[[120 147 155 113]
 [132 152 137 119]] Answer: 152

[[113 154 155 144]
 [133 124 115 124]] Answer: 124

[[118 118 123 134]
 [103 104 132 127]] Answer: 104

[[130 112 141 100]
 [129 135 128 130]] Answer: 135

[[153 136 151 113]
 [102 124 116 141]] Answer: 124

[[135 109 131 112]
 [114 124 122 151]] Answer: 124

[[123 126 115 157]
 [124 120 127 131]] Answer: 120

[[150 115 149 152]
 [144 116 146 122]] Answer: 116

[[150 140 132 139]
 [135 142 143 138]] Answer: 142

[[126 154 108 143]
 [112 153 136 138]] Answer: 153
---
[123 107 133 132 122 128]
123, 128
[151 105 124 133 114 127]
151, 127
[111 102 105 144 139]
111, 139
[150 113 156 114  99 157]
150, 157
[120 151 138 125 111 105 103]
120, 103
[150 128 124 104]
150, 104
---
122  111  118  127  142  127
124  131  128  116  104  139
138  137  112  118  117  110
=> 118

114  120  145  123  110  148  138
125  142  145  110  135  138  147
144  135  117  136  156  108  124
=> 145

127  104  133  134  128  131  121
115  120  134  143  128  123  131
116  144  128  138  127  123  135
=> 133

141  113  120  127
153  107  112  133
109  138  144  124
=> 120

136  153  104  101  105
136  113  158  157  141
130  109  156  157  154
=> 104

111  117  130  119  132  151  108
147  118  105  113  110  142  140
103  113  134  130  139  146  105
=> 130
---
[131 100 123 141]: 131

[145 149 144 115 139 154 124]: 139

[[121 116 130 133 112]
 [143 109 139 141 105]
 [128 119 139 136 128]]: 112

[[130 111 105 123 121]
 [147 139 137 136 147]
 [143 139 136 133 147]]: 121

[[134 133 126 121 141]
 [103 110 118 127 141]]: 118

[113 151 134 122 119 108]: 119

[121 135 136 116 131 143 107]: 121
---
[109 153 104 141 108 143 102] out 141
[122 113 117 100 126 129 147] out 100
[140 136 134 135 147 128 153] out 135
[148 118 129 131 131 151 124] out 131
[123 119 107 120 131 106 137] out 120
[111 115 127 134 150 122 123] out 134
[128 141 141 134 134 150 130] out 134
[126 126 131 105 115 142 150] out 105
[156 121 137 157 105 106 130] out 157
[155 130 137 131 134 104 111] out 131
---
[[124 145 117 123 152 131 112 128 119 117]
 [105 146 121 117 121 136 135 107 157 137]
 [131 118 152 124 127 123 123 151 110 127]
 [127 127 124 133 118 136 136 127 142 136]
 [114 126 142 121 113 135 131 140 136 136]
 [146 117 120 147 119 133 142 127 137 136]
 [125 138 129 123 135 123 130 116 133 128]] value 125

[[132 125 130 125 130 132 126 132 123 130]
 [137 129 126 130 125 128 131 127 123 125]
 [131 141 114 143 115 114 141 114 136 114]
 [121 110 147 107 147 147 110 147 118 148]
 [135 149 106 152 107 106 149 106 140 105]
 [121 111 146 108 146 146 110 146 119 147]
 [125 110 146 107 146 147 111 148 116 147]
 [136 145 110 147 111 111 145 110 136 110]
 [123 109 148 106 147 149 109 149 115 149]
 [126 138 118 140 118 116 137 116 138 117]] value 126

[[121 128 132 120 125 126 126 126 129]
 [126 125 133 119 124 131 124 130 127]
 [118 138 113 134 147 122 148 115 137]
 [149 115 139 127 113 141 114 147 112]
 [118 125 137 111 124 129 125 129 127]
 [109 137 115 130 149 122 149 113 136]] value 109

[[132 121 136 117 132 125 133 131 132 128 124 123 123]
 [128 127 128 128 130 130 129 125 127 130 126 129 132]
 [128 124 127 121 144 138 131 108 127 139 115 129 153]
 [121 129 123 125 135 122 125 125 129 130 132 126 137]
 [131 125 129 123 130 118 126 136 123 131 130 124 121]
 [130 130 123 132 127 118 121 136 115 135 132 127 123]
 [131 126 129 124 130 120 127 134 122 132 128 125 123]
 [128 124 133 121 130 128 132 127 134 126 126 126 128]] value 128

[[139 133 116 132 142 100]
 [128 120 154 144 137 108]
 [157 148 116 144 101 133]
 [105 122 115 152 117 118]
 [132 131 105 137 136 105]] value 132

[[140 123 119 131 127 130 136 137 124 157]
 [114 136 139 125 131 128 119 119 134 101]
 [130 132 145 131 129 127 132 126 132 119]
 [127 122 111 125 126 127 125 129 123 133]
 [127 134 143 130 130 129 129 126 133 121]] value 127

[[127 130 121 131 130 118 119 132 101 107 104 112]
 [143 116 125 122 129 112 139 135 127 113 123 144]
 [138 133 128 139 141 117 126 142 105 112 116 131]
 [135 135 134 137 138 129 134 142 126 126 128 139]
 [120 129 126 121 119 133 128 125 132 124 118 116]] value 120

[[132 137 121 155 101 130 133 122 111 130 137]
 [120 130 129 135 126 137 139 125 131 140 128]
 [130 125 125 149 107 123 130 121 108 120 138]
 [126 136 123 138 123 138 133 129 134 140 127]
 [125 126 128 157 110 126 133 122 117 122 136]
 [132 128 131 146 115 127 128 121 117 128 126]
 [126 128 129 138 123 128 132 125 125 127 130]] value 126

[[108 132 130 125 141 132]
 [121 114 102 138 113 110]
 [115 144 155 106 145 146]
 [110 106 114 147 111 111]
 [144 108 110 147 110 106]] value 144
---
[[113 126 136 151 110]
 [115 146 109 122 139]
 [115 127 124 145 109]] Out: 124

[[129 147 131 126 119 109 150]
 [131 126 119 109 150 146 154]
 [123 105 104 129 147 131 126]] Out: 104

[[118 148 144 143 125]
 [143 114 118 120 135]
 [117 152 148 145 130]] Out: 148

[[137 102 109 153 111 147]
 [108 151 126 106 104 100]
 [154 150 155 101 153 113]] Out: 155

[[139 126 125 128]
 [138 126 122 127]
 [151 124 118 127]] Out: 118

[[143 137 136 118]
 [132 125 132 120]
 [154 131 148 131]] Out: 148

[[150 110 105 105 114]
 [105 152 145 147 128]
 [149 114 110 111 131]] Out: 110

[[102 131 129 132 119]
 [135 116 123 111 145]
 [144 136 129 132 125]] Out: 129

[[128 124 132 129 133 135 132]
 [156 148 145 139 136 134 130]
 [124 125 115 116 118 111 110]] Out: 115
---
array([147, 134, 134, 132, 131, 114, 105]) ans = 132, 147

array([147, 139, 132, 128, 155, 127, 126]) ans = 128, 155

array([[149, 116, 137, 130, 128],
       [126, 127, 137, 128, 150],
       [126, 116, 129, 128, 106]]) ans = 137, 150

array([101, 105, 116, 120, 133]) ans = 116, 133

array([[131, 146, 102, 134, 142, 117, 101],
       [140, 137, 127, 134, 106, 120, 113],
       [135, 149, 139, 128, 126, 133, 120]]) ans = 134, 149

array([102, 124, 121, 150, 111, 129, 125]) ans = 150, 150

array([136, 107, 121, 145, 115, 146, 134]) ans = 145, 146

array([135, 131, 140, 154, 130]) ans = 140, 154

array([[124, 128, 134, 137, 132, 124, 125],
       [135, 150, 144, 137, 130, 134, 121],
       [152, 141, 114, 131, 118, 126, 122]]) ans = 137, 152

array([133, 138, 118, 153, 129]) ans = 118, 153
---
119	123	135	103 -> 135, 103

128	102	157	103 -> 157, 102

99	125	131	136	106	144 -> 144, 99

156	136	151	122	142 -> 156, 122

141	107	151	121 -> 151, 107

109	143	112	107	133 -> 143, 107

109	120	143	100 -> 143, 100

112	132	122	126	122
113	131	149	145	109
-> 149, 109
---
129  108  132  113  132  129
122  107  129  118  125  125
138  109  127  108  130  136
==> 122

127  128  126  126
120  120  152  122
==> 127

118  118  147  123  138
113  105  145  107  127
==> 118

128  128  132  130  154  128
133  124  125  130  126  130
120  125  123  127  131  128
==> 133

103  148  125  132  128  121
131  138  126  136  124  131
148  134  126  132  121  123
==> 131

140  102  119  126  128
153  107  107  123  109
156  107  100  104  106
==> 153

107  133  107  132  142  127
151  132  135  125  158  131
==> 107

119  134  130  146
129  123  143  138
121  126  156  125
==> 129

148  140  144  143  119  140
112  153  107  152  143  104
==> 148

140  100  113  110  109
106  150  149  148  154
113  150  152  137  151
==> 106
---
[[133 137 129 135 116]
 [119 128 136 133 152]
 [144 117 125 124 134]] -> 129

[[143 106 134 140 134 129]
 [147 123 124 155 139 128]
 [145 108 132 144 136 129]] -> 134

[[143 138 113 146 113 144 143]
 [126 129 138 125 138 125 126]
 [112 154 113 116 121 115 109]] -> 113

[[125 103 113 126 110 116]
 [125 127 103 136 108 142]
 [117 134 119 102 111 117]] -> 113

[[125 133 116 103]
 [131 134 137 116]
 [116 154 109 121]] -> 116

[[104 101 121 115 153 100 118]
 [113 121 122 126 158 114 128]
 [123 110 132 116 101 119 110]] -> 121
